Below are the code and all the weights of a small trained network. Each question names an input and a class and asks about switching units off, where a switched-off unit gives its printed mean instead of its output.

import numpy as np


def w(rows, s, z=0):
    codes = np.array(rows[::2]) - 128.0
    scale = np.full(codes.shape[1], s)
    scale[-1] = z or s
    return codes * scale


def norm(h):
    return h / np.sqrt((h * h).mean(-1, keepdims=True) + 1e-5)


def f(y):
    return y / 2 * (1 + np.tanh(0.7978845608 * (y + 0.044715 * y**3)))


def log_softmax(a):
    a = a - a.max(-1, keepdims=True)
    return a - np.log(np.exp(a).sum(-1, keepdims=True))


def net(x, mask):
    res = np.array(x, float).reshape(1, 3) / 4 @ E
    u = 0
    for l in range(4):
        y = f(norm(res) @ A[l][:, :-1].T + A[l][:, -1])
        res = res + np.where(mask[u : u + 4], y, B[l][:, -1]) @ B[l][:, :-1]
        u += 4
    return log_softmax(norm(res)[-1] @ U[:, :-1].T + U[:, -1])


A, B = {}, {}
E = w([
[33,73,216,82,195],'x0',
[43,123,63,122,205],'x1',
[140,64,120,247,15],'x2',
],0.0016)
A[0] = w([
[123,116,117,110,116,128],'0.n0',
[132,148,53,194,137,79],'0.n1',
[75,72,96,192,129,2],'0.n2',
[32,137,92,133,255,94],'0.n3',
],0.0033,0.0016)
B[0] = w([
[133,134,129,137,141,128],'0.n0',
[152,191,120,111,23,172],'0.n1',
[79,135,165,192,66,115],'0.n2',
[132,78,196,4,177,247],'0.n3',
],0.0025,0.0012)
A[1] = w([
[165,111,65,255,32,55],'1.n0',
[121,130,121,131,127,144],'1.n1',
[139,113,119,135,137,137],'1.n2',
[253,135,254,131,74,6],'1.n3',
],0.0025,0.0013)
B[1] = w([
[50,118,102,25,106,249],'1.n0',
[118,158,145,119,113,136],'1.n1',
[124,132,139,117,128,133],'1.n2',
[171,75,251,44,86,135],'1.n3',
],0.0023,0.0013)
A[2] = w([
[47,118,120,102,169,136],'2.n0',
[222,63,237,121,108,3],'2.n1',
[158,136,169,131,103,103],'2.n2',
[3,28,176,242,119,21],'2.n3',
],0.0038,0.0019)
B[2] = w([
[81,96,171,101,155,235],'2.n0',
[162,99,177,59,88,152],'2.n1',
[113,114,146,121,127,122],'2.n2',
[192,253,213,202,162,254],'2.n3',
],0.0038,0.00079)
A[3] = w([
[181,162,53,97,182,34],'3.n0',
[248,121,119,219,66,8],'3.n1',
[130,163,214,73,214,37],'3.n2',
[65,3,187,183,94,69],'3.n3',
],0.0046,0.0015)
B[3] = w([
[231,224,199,133,167,155],'3.n0',
[29,68,82,119,232,244],'3.n1',
[83,71,26,167,114,249],'3.n2',
[238,252,69,62,191,137],'3.n3',
],0.0034,0.0016)
U = w([
[96,161,213,246,141,158],'0',
[98,88,7,179,37,165],'1',
[118,122,131,130,128,2],'2',
[213,227,92,96,167,147],'3',
[70,161,115,143,116,50],'4',
[187,56,205,57,54,158],'5',
[37,60,111,51,240,174],'6',
],0.011,0.0075)

Each question gives the input, the list of numbers given to net, and the class t.
The units are the neurons (one row each of A and B). Each row of codes is followed by its name. A weight is (code - 128) times the scale printed after its matrix; where a second scale follows, it is the last column's (A, B and U).
mask holds one flag per neuron, layer by layer. A switched-off neuron (its flag False) gives its mean, the last column of its row in B, instead of its output. The means were averaged over made-up inputs and are rounded, as every weight is.
A unit's drop is (log p(t) with every unit on - log p(t) with that unit switched off) / (log p(t) with every unit on - log p(t) with every unit switched off).
The circuit of an input: a set's keep is (log p(t) with only the set's units on - log p(t) with every unit switched off) / (log p(t) with every unit on - log p(t) with every unit switched off). Starting from the 12 units with the biggest drops (on a tie, the unit counted first), units are removed one at a time, each time the one whose removal leaves the highest keep (on an exact tie, the one counted first), for as long as the keep stays at least 0.8.
units of the circuit, in order: the units of the circuit, biggest drop first
unit that matters most: the unit with the biggest drop
k most important neurons: the k neurons with the biggest drops, biggest first
k most important neurons of layer l: the k neurons of layer l with the biggest drops, biggest first
drop when u is switched off: that unit's drop, to one decimal
input [-1,-8,-7], class 5: unit that matters most -> 1.n3
input [-1,1,0], class 3: 3 most important neurons -> 3.n2; 3.n1; 3.n0
input [-4,-8,-6], class 5: units of the circuit, in order -> 1.n3; 3.n3
input [-2,1,0], class 1: 2 most important neurons -> 0.n3; 2.n3
input [0,4,6], class 0: 3 most important neurons -> 2.n3; 3.n2; 0.n2
input [4,-4,-2], class 5: 2 most important neurons of layer 1 -> 1.n0; 1.n3
input [1,0,8], class 0: 2 most important neurons -> 2.n3; 3.n2
input [0,4,4], class 0: 3 most important neurons -> 2.n3; 3.n2; 0.n2
input [0,5,6], class 0: 2 most important neurons -> 2.n3; 3.n2
input [1,0,4], class 0: 2 most important neurons -> 2.n3; 3.n2
input [2,0,1], class 0: drop when 2.n3 is switched off -> 1.3
input [2,3,7], class 0: drop when 2.n3 is switched off -> 1.6
input [8,0,3], class 0: drop when 2.n3 is switched off -> 1.7
input [6,4,4], class 0: most important neuron of layer 3 -> 3.n1
